Below is a small trained network, with its code and all its weights. Each question gives an input and a class and asks what happens when units are switched off, that is, made to give their printed mean instead of their output.

import numpy as np


def w(rows, s, z=0):
    codes = np.array(rows[::2]) - 128.0
    scale = np.full(codes.shape[1], s)
    scale[-1] = z or s
    return codes * scale


def f(y):
    return np.maximum(y, 0)


def log_softmax(a):
    a = a - a.max(-1, keepdims=True)
    return a - np.log(np.exp(a).sum(-1, keepdims=True))


def net(x, mask):
    res = np.array(x, float).reshape(1, 6) / 4 @ E
    y = f(res @ A[0][:, :-1].T + A[0][:, -1])
    res = res + np.where(mask, y, B[0][:, -1]) @ B[0][:, :-1]
    return log_softmax(res[-1] @ U[:, :-1].T + U[:, -1])


A, B = {}, {}
E = w([
[143,181,101,176,183,87,20,145,101],'x0',
[86,207,86,144,117,130,169,107,177],'x1',
[87,71,92,170,109,46,107,68,137],'x2',
[185,126,62,207,43,199,107,88,106],'x3',
[93,150,250,174,71,145,90,105,137],'x4',
[210,130,156,131,159,106,126,95,217],'x5',
],0.013)
A[0] = w([
[123,190,198,163,93,160,112,104,133,37],'n0',
[195,133,192,134,152,93,124,126,212,43],'n1',
[91,158,162,68,200,68,138,178,125,86],'n2',
[58,138,132,96,114,143,137,139,83,42],'n3',
[103,140,171,139,83,136,114,119,123,2],'n4',
[141,156,148,71,146,149,126,174,113,60],'n5',
[67,64,131,143,151,53,114,86,144,52],'n6',
[139,32,193,64,171,91,85,165,96,111],'n7',
[153,145,102,105,143,139,108,115,216,93],'n8',
[32,129,106,126,92,146,130,190,45,54],'n9',
[85,140,253,156,113,106,119,118,116,30],'n10',
[202,128,79,163,85,186,114,122,104,104],'n11',
[86,176,80,142,107,122,147,145,176,37],'n12',
[89,59,157,80,83,180,214,154,178,74],'n13',
[124,198,126,160,191,107,41,187,117,71],'n14',
[53,228,125,108,159,82,177,115,168,61],'n15',
[167,116,41,85,190,110,183,158,103,33],'n16',
[168,199,174,103,173,213,146,188,107,51],'n17',
[69,151,120,150,145,127,114,172,77,86],'n18',
[97,101,155,117,152,112,169,153,159,101],'n19',
],0.013,0.0053)
B[0] = w([
[82,119,115,96,177,115,101,177,108,201],'n0',
[206,106,146,133,172,117,154,137,199,198],'n1',
[105,127,65,134,36,167,97,156,209,222],'n2',
[194,83,164,110,132,95,137,124,188,181],'n3',
[98,125,101,110,154,135,131,163,123,167],'n4',
[101,102,113,175,133,125,154,114,115,178],'n5',
[98,69,75,190,132,88,159,72,118,202],'n6',
[92,192,249,169,96,191,134,147,108,229],'n7',
[166,86,190,107,130,110,145,134,151,178],'n8',
[217,107,174,150,148,97,160,139,215,225],'n9',
[84,108,72,65,171,95,116,192,107,220],'n10',
[60,176,160,148,67,181,122,173,198,231],'n11',
[105,105,202,133,145,129,112,121,90,173],'n12',
[190,173,70,90,125,149,14,67,63,249],'n13',
[183,171,62,62,105,161,56,45,69,227],'n14',
[114,156,230,186,91,205,139,169,78,207],'n15',
[66,105,126,65,202,90,100,194,91,226],'n16',
[85,29,86,193,104,43,219,50,103,224],'n17',
[182,121,145,108,155,124,126,109,179,187],'n18',
[116,119,83,124,93,152,52,92,183,178],'n19',
],0.011,0.017)
U = w([
[86,146,99,147,47,161,123,171,218,78],'0',
[76,104,96,45,204,71,122,218,135,103],'1',
[202,151,87,81,111,133,83,44,105,96],'2',
[246,92,161,127,161,79,153,150,229,106],'3',
[77,71,92,212,101,41,172,50,129,130],'4',
[123,141,216,183,116,175,137,163,91,250],'5',
[126,159,165,129,74,108,148,168,121,169],'6',
[167,169,134,154,155,113,195,157,81,108],'7',
],0.013,0.022)

Each question gives the input, the list of numbers given to net, and the class t.
The units are the neurons (one row each of A and B). Each row of codes is followed by its name. A weight is (code - 128) times the scale printed after its matrix; where a second scale follows, it is the last column's (A, B and U).
mask holds one flag per neuron, in row order. A switched-off neuron (its flag False) gives its mean, the last column of its row in B, instead of its output. The means were averaged over made-up inputs and are rounded, as every weight is.
A unit's drop is (log p(t) with every unit on - log p(t) with that unit switched off) / (log p(t) with every unit on - log p(t) with every unit switched off).
The circuit of an input: a set's keep is (log p(t) with only the set's units on - log p(t) with every unit switched off) / (log p(t) with every unit on - log p(t) with every unit switched off). Starting from the 12 units with the biggest drops (on a tie, the unit counted first), units are removed one at a time, each time the one whose removal leaves the highest keep (on an exact tie, the one counted first), for as long as the keep stays at least 0.8.
circuit, biggest first: the units of the circuit, biggest drop first
unit that matters most: the unit with the biggest drop
k most important neurons: the k neurons with the biggest drops, biggest first
drop when u is switched off: that unit's drop, to one decimal
input [5,6,3,-6,-6,-6], class 0: 2 most important neurons => n2; n15
input [-3,1,-6,6,0,-6], class 0: unit that matters most => n11
input [3,8,-2,6,-3,-3], class 5: 2 most important neurons => n12; n2
input [-8,-5,7,-6,-1,-5], class 2: 3 most important neurons => n13; n17; n11
input [6,4,-3,-8,1,7], class 0: 2 most important neurons => n2; n15
input [8,0,-4,-2,-7,-3], class 2: 3 most important neurons => n14; n10; n0
input [-8,-7,8,-5,-2,-5], class 2: 2 most important neurons => n13; n17
input [-6,-8,-2,7,-4,6], class 5: circuit, biggest first => n2; n11
input [-2,-4,4,2,5,-5], class 1: 2 most important neurons => n10; n17
input [7,5,-4,8,2,8], class 0: 4 most important neurons => n11; n13; n9; n3
input [4,0,-6,1,8,-8], class 1: 3 most important neurons => n10; n0; n4
input [-4,1,-6,-5,4,-3], class 4: 4 most important neurons => n17; n11; n5; n14
input [7,8,4,-3,6,0], class 5: 2 most important neurons => n15; n13
input [6,6,4,-3,8,5], class 1: circuit, biggest first => n10
input [7,7,2,2,-8,8], class 1: 2 most important neurons => n16; n9
input [-6,7,6,2,0,3], class 5: 2 most important neurons => n17; n14
input [6,5,7,-6,-2,-8], class 3: 3 most important neurons => n9; n18; n17
input [4,-7,3,6,0,0], class 5: 4 most important neurons => n2; n19; n10; n6
input [3,1,-3,6,-1,2], class 0: drop when n7 is switched off => 0.1
input [2,5,0,-2,3,3], class 5: circuit, biggest first => n15
input [4,2,-1,-8,1,5], class 0: drop when n2 is switched off => 1.7
input [-8,-6,-1,5,-7,8], class 2: drop when n10 is switched off => 0.9
input [3,-4,7,-4,3,-8], class 3: drop when n9 is switched off => 0.8
